Here is a tiny trained network, its code and every weight. The questions are about switching its units off for an input and a target symbol, where a switched-off unit gives its printed mean instead of its output.

import numpy as np


def w(rows, s, z=0):
    codes = np.array(rows[::2]) - 128.0
    scale = np.full(codes.shape[1], s)
    scale[-1] = z or s
    return codes * scale


def f(y):
    return np.maximum(y, 0)


def softmax(a):
    e = np.exp(a - a.max(-1, keepdims=True))
    return e / e.sum(-1, keepdims=True)


def log_softmax(a):
    a = a - a.max(-1, keepdims=True)
    return a - np.log(np.exp(a).sum(-1, keepdims=True))


def net(x, mask):
    ids = ['ΘΛΣΩαβζη'.index(c) for c in x.split()]
    T = len(ids)
    res = E[ids] + P[:T]
    u = 0
    for l in range(2):
        q, k, v = (res @ M[l].T for M in (Q, K, V))
        z = softmax(np.where(np.tri(T) > 0, q @ k.T / 4**0.5, -1e9)) @ v
        res = res + np.where(mask[u], z, O[l][:, -1]) @ O[l][:, :-1]
        u += 1
        y = f(res @ A[l][:, :-1].T + A[l][:, -1])
        res = res + np.where(mask[u : u + 4], y, B[l][:, -1]) @ B[l][:, :-1]
        u += 4
    return log_softmax(res[-1] @ U[:, :-1].T + U[:, -1])


Q, K, V, O, A, B = {}, {}, {}, {}, {}, {}
E = w([
[146,151,205],'Θ',
[148,253,83],'Λ',
[50,87,46],'Σ',
[153,136,114],'Ω',
[60,206,28],'α',
[191,146,101],'β',
[189,193,19],'ζ',
[152,83,108],'η',
],0.021)
P = w([
[89,192,73],'0',
[164,200,180],'1',
[91,194,50],'2',
[164,197,176],'3',
[84,208,25],'4',
[166,191,172],'5',
[79,217,13],'6',
[164,177,176],'7',
[80,211,2],'8',
[167,181,173],'9',
],0.0074)
Q[0] = w([
[211,38,53],'L0H1',
[137,2,77],'L0H1',
[19,89,193],'L0H1',
[113,86,63],'L0H1',
],0.0084)
K[0] = w([
[159,55,60],'L0H1',
[46,181,40],'L0H1',
[7,212,2],'L0H1',
[114,6,73],'L0H1',
],0.0096)
V[0] = w([
[89,168,113],'L0H1',
[124,87,132],'L0H1',
[136,3,159],'L0H1',
[136,130,98],'L0H1',
],0.0052)
O[0] = w([
[111,182,131,151],'L0H1',
[128,154,109,80],'L0H1',
[95,1,97,4],'L0H1',
[97,116,152,110],'L0H1',
],0.0068,0.0039)
A[0] = w([
[254,170,86,99],'L0N1',
[40,33,62,3],'L0N2',
[176,238,236,186],'L0N3',
[71,179,7,82],'L0N4',
],0.0089,0.008)
B[0] = w([
[158,112,204,179],'L0N1',
[113,9,215,135],'L0N2',
[73,70,99,253],'L0N3',
[129,239,173,209],'L0N4',
],0.011,0.016)
Q[1] = w([
[189,60,246],'L1H1',
[131,162,118],'L1H1',
[178,48,178],'L1H1',
[98,178,143],'L1H1',
],0.013)
K[1] = w([
[185,250,53],'L1H1',
[67,211,158],'L1H1',
[254,211,157],'L1H1',
[129,51,141],'L1H1',
],0.0086)
V[1] = w([
[218,202,235],'L1H1',
[57,111,3],'L1H1',
[151,221,123],'L1H1',
[115,51,214],'L1H1',
],0.0055)
O[1] = w([
[154,254,191,190],'L1H1',
[118,8,155,126],'L1H1',
[149,76,15,253],'L1H1',
[83,198,74,65],'L1H1',
],0.0046,0.0043)
A[1] = w([
[98,143,80,148],'L1N1',
[7,86,119,103],'L1N2',
[109,179,46,255],'L1N3',
[86,187,85,112],'L1N4',
],0.013,0.01)
B[1] = w([
[72,68,109,169],'L1N1',
[69,187,148,184],'L1N2',
[160,97,37,252],'L1N3',
[136,75,250,219],'L1N4',
],0.012,0.018)
U = w([
[142,215,62,247],'Θ',
[126,50,142,206],'Λ',
[89,203,206,1],'Σ',
[127,150,57,122],'Ω',
[142,232,166,70],'α',
[147,177,207,86],'β',
[54,193,22,86],'ζ',
[117,127,11,88],'η',
],0.011,0.0069)

Each question gives the input, a string of symbols that net reads in full, and the target symbol t.
The units are the heads (4 rows each of Q, K, V and O) and the neurons (one row each of A and B). Each row of codes is followed by its name. A weight is (code - 128) times the scale printed after its matrix; where a second scale follows, it is the last column's (O, A, B and U).
mask holds one flag per unit, layer by layer, with each layer's heads first. A switched-off unit (its flag False) gives its mean, the last column of its rows in O or B, instead of its output. The means were averaged over made-up inputs and are rounded, as every weight is.
A unit's drop is (log p(t) with every unit on - log p(t) with that unit switched off) / (log p(t) with every unit on - log p(t) with every unit switched off).
The circuit of an input: a set's keep is (log p(t) with only the set's units on - log p(t) with every unit switched off) / (log p(t) with every unit on - log p(t) with every unit switched off). Starting from all 10 units, units are removed one at a time, each time the one whose removal leaves the highest keep (on an exact tie, the one counted first), for as long as the keep stays at least 0.8.
units of the circuit, in order: the units of the circuit, biggest drop first
most important unit: the unit with the biggest drop
top k neurons in layer l: the k neurons of layer l with the biggest drops, biggest first
drop of u: that unit's drop, to one decimal
input Θ η Σ β β Σ ζ, target α: most important unit -> L0N4
input Θ ζ Θ α ζ η, target Θ: top 3 neurons in layer 0 -> (L0N1; L0N3; L0N4)
input Λ ζ Λ β Θ Θ Θ Ω, target Θ: top 3 neurons in layer 1 -> (L1N4; L1N1; L1N3)
input η Λ Θ α α α Θ, target ζ: units of the circuit, in order -> (L1N4; L0N4; L0N3; L1N2)
input Θ Θ α Θ Σ, target Σ: units of the circuit, in order -> (L0N4; L1N4)
input ζ Λ ζ β Θ Σ β β Λ Ω, target Θ: units of the circuit, in order -> (L1N4; L1N1)
input Θ Θ Θ Θ, target Σ: top 2 neurons in layer 1 -> (L1N3; L1N2)
input α Ω Λ Θ β Θ, target Λ: top 2 neurons in layer 0 -> (L0N4; L0N3)
input ζ Θ Θ Λ Θ η α Θ α, target Λ: top 2 neurons in layer 0 -> (L0N1; L0N4)
input Θ β Θ ζ η, target η: top 2 neurons in layer 1 -> (L1N4; L1N2)
input Θ Θ Θ β β Σ ζ β η, target η: top 3 neurons in layer 1 -> (L1N4; L1N2; L1N3)
input Λ Θ Λ Θ Σ Θ α, target Λ: drop of L1N4 -> 2.4
input Ω Θ Θ Θ α Λ ζ, target α: drop of L1N3 -> 0.0
input β η α Θ, target Λ: drop of L1N1 -> -0.2
input Ω Θ β, target Θ: drop of L0N4 -> 0.0
